[[-5.093  0.515  1.933 -0.298 -4.003 -0.502 -2.881 -5.561  0.223 -0.791
  -2.841  0.625 -1.475  2.551]
 [-6.572 -2.215 -0.296 -1.136 -2.887 -2.918  4.920  0.976 -3.155  3.067
   2.452  3.360 -1.187  3.779]
 [-1.033 -0.866 -0.402  2.222 -2.276 -4.101 -4.788  0.730  2.399  0.483
   3.148  1.407  1.844  1.891]
 [ 0.467  2.386 -3.448  0.977 -0.859 -1.119 -0.588  0.432 -2.992  4.489
  -1.199  4.215  1.826  1.353]
 [ 2.532 -5.401  0.686  3.179 -0.655  1.034  0.313  2.588  1.293 -2.908
   0.523  0.872 -4.577  0.954]
 [-3.301 -4.127  2.675 -3.237 -6.359 -0.625 -0.120 -0.850 -0.520 -2.579
   1.593 -0.543  2.700 -2.209]
 [-0.834  1.305 -1.643 -3.136 -1.104 -0.743 -4.522 -4.150 -4.876  3.954
   1.039  0.743  1.087  3.860]
 [-4.370  0.549 -2.058 -2.413 -0.237  1.307 -0.932 -3.399 -3.326 -0.133
   3.599 -0.450 -4.406 -1.060]
 [ 3.239  1.458 -0.372 -0.168 -0.529 -2.050 -0.875 -3.586  1.096  0.899
   3.903 -0.192 -1.202 -1.138]
 [-6.577 -0.408  0.688  2.715 -2.590  1.358 -2.386  0.684 -3.099  1.555
  -0.165 -3.046  1.978  2.072]] 1.891

[[ 1.992 -3.318 -4.665  0.426  1.548  2.405 -2.511 -5.751]
 [ 4.416 -5.759 -2.668 -1.840  2.773  5.775  0.570 -6.406]
 [-4.399  5.784  2.878  1.748 -2.781 -5.672 -0.374  6.535]
 [ 0.149  0.865  5.067 -1.506  0.547  3.329  6.729  2.954]
 [-4.535  5.876  2.483  1.993 -2.641 -5.902 -0.657  6.526]
 [ 3.130 -4.239 -1.637 -1.210  3.153  5.759  1.672 -4.788]
 [ 2.102 -2.736  0.406 -1.085  3.069  6.145  3.593 -3.068]
 [ 0.120  0.775  4.789 -1.255  1.108  3.873  6.949  2.555]
 [-3.344  4.702  3.557  0.748 -2.218 -4.591  0.470  6.360]
 [ 4.340 -5.670 -2.623 -1.794  2.843  5.855  0.704 -6.368]
 [-3.968  5.270  2.517  1.582 -3.007 -5.749 -0.815  5.908]] 6.535

[[ 2.343 -4.607  4.077 -3.255 -2.905  1.240  4.778  3.036 -4.329  2.765
   8.392 -2.436  2.826  4.558]
 [ 1.512 -1.075 -2.450  1.226 -0.610 -0.977 -0.429  2.629 -0.806  3.282
   4.362 -2.555  1.724  4.654]
 [ 2.341 -4.649  3.964 -3.219 -2.924  1.160  4.701  3.052 -4.362  2.790
   8.394 -2.526  2.811  4.590]
 [-1.116  5.240 -0.239  2.940  3.683  1.149 -1.722 -2.228  4.923 -2.333
  -6.678  4.467 -1.537 -4.082]
 [-1.457  5.762 -1.903  3.655  3.917  0.463 -3.047 -2.408  5.418 -2.259
  -7.547  4.184 -1.878 -4.132]
 [-1.241  4.641  0.179  2.305  3.242  1.120 -1.427 -2.393  4.339 -2.617
  -6.506  4.227 -1.656 -4.287]
 [-1.297 -0.420  0.458 -1.240 -0.462 -0.424 -0.447 -1.726 -0.560 -1.954
  -2.487  0.265 -1.385 -2.709]
 [ 1.483 -1.111 -2.486  1.204 -0.641 -1.013 -0.462  2.597 -0.838  3.246
   4.333 -2.597  1.689  4.631]
 [ 2.411 -4.590  4.193 -3.254 -2.881  1.329  4.885  3.099 -4.309  2.815
   8.507 -2.380  2.895  4.621]] 4.590

[[-2.185  4.232  4.702 -1.336 -3.261  1.419  2.298  0.729 -2.526  1.477
  -5.323 -0.941 -3.664]
 [-2.215  2.382  3.674 -1.671 -5.803  1.959  5.133  0.359 -2.221  0.924
  -4.618 -2.429 -3.516]
 [-3.007  0.917  3.776 -1.190 -8.697  3.252  6.093  3.307 -3.738  1.651
  -5.232 -0.523 -5.380]
 [-3.736  0.163  4.484 -0.973 -8.123  4.225  6.862  2.969 -2.952  1.032
  -5.434 -1.620 -4.700]
 [-3.597  0.680  3.671 -1.266 -7.890  3.561  6.634  2.189 -3.893  1.474
  -5.239 -1.341 -4.645]
 [-1.606  1.916  3.325 -1.163 -2.484  0.954  3.054  0.666 -2.836  1.036
  -4.853 -0.529 -3.171]
 [-2.110  1.757  3.159 -0.625 -2.563  1.314  2.654  0.155 -1.709  1.871
  -4.867 -1.607 -2.272]
 [-2.003  3.724  3.715 -2.006 -3.786  1.171  5.565  0.344 -2.259  1.184
  -4.016 -3.452 -2.188]] -5.380

[[-4.698 -7.822 -5.306 -8.036  2.962 -5.475 -8.006 -5.149  7.640 -6.226
   7.614 -8.055 -8.032 -7.852  7.752]
 [ 8.052 -7.771  7.853 -7.634 -5.901  8.010 -7.843  7.943 -2.647  7.919
  -2.157 -7.898 -7.618 -8.067 -0.647]
 [ 7.704  2.336  3.732  4.387 -7.886  7.793  2.150  7.906  7.891  7.918
   8.053  2.272  2.985 -0.611 -7.995]
 [-7.866  2.493 -7.793 -4.031  7.672 -7.906  1.755 -7.853 -7.687 -7.932
  -7.802 -0.156 -2.807  3.259  7.904]
 [-7.521  7.718 -7.723  6.141 -5.674 -7.815  7.828 -7.822  6.846 -7.833
   6.211  7.627  5.191  7.469 -6.995]
 [-7.526 -5.866  3.959 -5.182  8.041 -7.578 -5.709 -6.857 -7.936 -2.394
  -7.582 -5.060 -4.810 -4.496  7.867]
 [-3.052 -8.095  4.289 -8.001  2.555 -3.941 -7.846 -3.452  6.099 -3.654
   6.887 -8.031 -7.872 -7.940  7.830]
 [ 5.530 -3.278 -4.987 -6.924 -7.470  3.545 -4.228  2.089  7.972 -3.554
   7.909 -6.739 -7.695 -7.417 -3.533]
 [-6.710  7.390 -7.990 -7.502 -4.634 -7.419  6.672 -7.835  7.240 -7.858
   7.282  2.315 -7.894  3.615 -1.338]
 [-7.997  7.973 -7.869  3.091  7.874 -8.018  7.982 -8.051 -0.647 -7.919
  -1.179  7.731  4.236  8.079  7.705]
 [ 7.983  2.645  1.184  3.623 -7.855  7.884  2.468  7.948  7.964  7.536
   7.888  2.280  2.455 -0.836 -7.438]
 [-7.872  5.475 -6.801  4.103  8.025 -7.974  5.642 -7.797 -8.114 -8.028
  -7.748  6.129  5.886  6.998  7.150]] -7.995

[[-2.545  1.307  4.300  2.492  4.338 -1.792  0.803 -2.507]
 [-2.053  2.902  3.026  1.712  5.510 -1.533  1.302 -1.421]
 [-0.240  1.578  4.893  1.872  4.617 -3.486 -1.282 -1.321]
 [-2.254  2.137  6.372  2.127  4.695 -3.344  0.260 -1.624]
 [-1.752  1.589  4.152  3.662  3.892 -2.175  0.654 -0.606]
 [-1.811  3.263  4.521  1.895  5.342 -4.763  0.719 -0.698]] -1.321

[[-5.747 -3.718  3.149 -1.526  3.399 -2.810  0.284]
 [-1.212  2.000  0.230 -2.614  6.876 -4.281 -0.599]
 [-1.319 -1.483  0.144 -4.269 -2.890 -5.584  4.119]
 [-4.529 -0.864  3.104 -0.198  6.173  3.102  0.194]
 [ 1.727  1.320  3.188  0.044 -1.145 -6.681  4.163]
 [ 1.611  6.871 -2.219  0.477  0.178  4.590  1.458]
 [ 5.354  0.715 -0.394 -0.631  4.879  5.041 -0.036]
 [-7.183  3.691 -1.670  0.614 -3.158 -0.861 -0.454]
 [ 3.381 -5.896 -0.420  0.520  1.768 -2.133 -4.973]] 4.119
---
[[ 0.06  0.16 -0.13  0.00]
 [-0.12 -0.21 -0.06 -0.06]] --> -0.21

[[-0.469 -0.268 -2.163  0.023  2.020 -0.253]
 [-0.164 -0.819 -0.962 -0.023 -1.171  0.239]
 [-0.029  0.258  0.656 -0.053 -1.792 -0.197]] --> -2.163

[-131.876  125.091   57.200   78.442   25.941] --> -131.876

[[ 0.3  1.4  0.3  0.8 -0.2 -0.1  1.5]
 [ 0.6  0.4  1.7 -1.3  0.6  0.5  0.0]] --> -1.3

[-0.655  0.036  1.499 -0.052  1.391 -1.599] --> -1.599

[[  0.68  -7.93 -16.32  -6.11  -0.34  -9.63]
 [ 11.93  -0.45  21.87   6.87 -11.41 -13.25]] --> -16.32
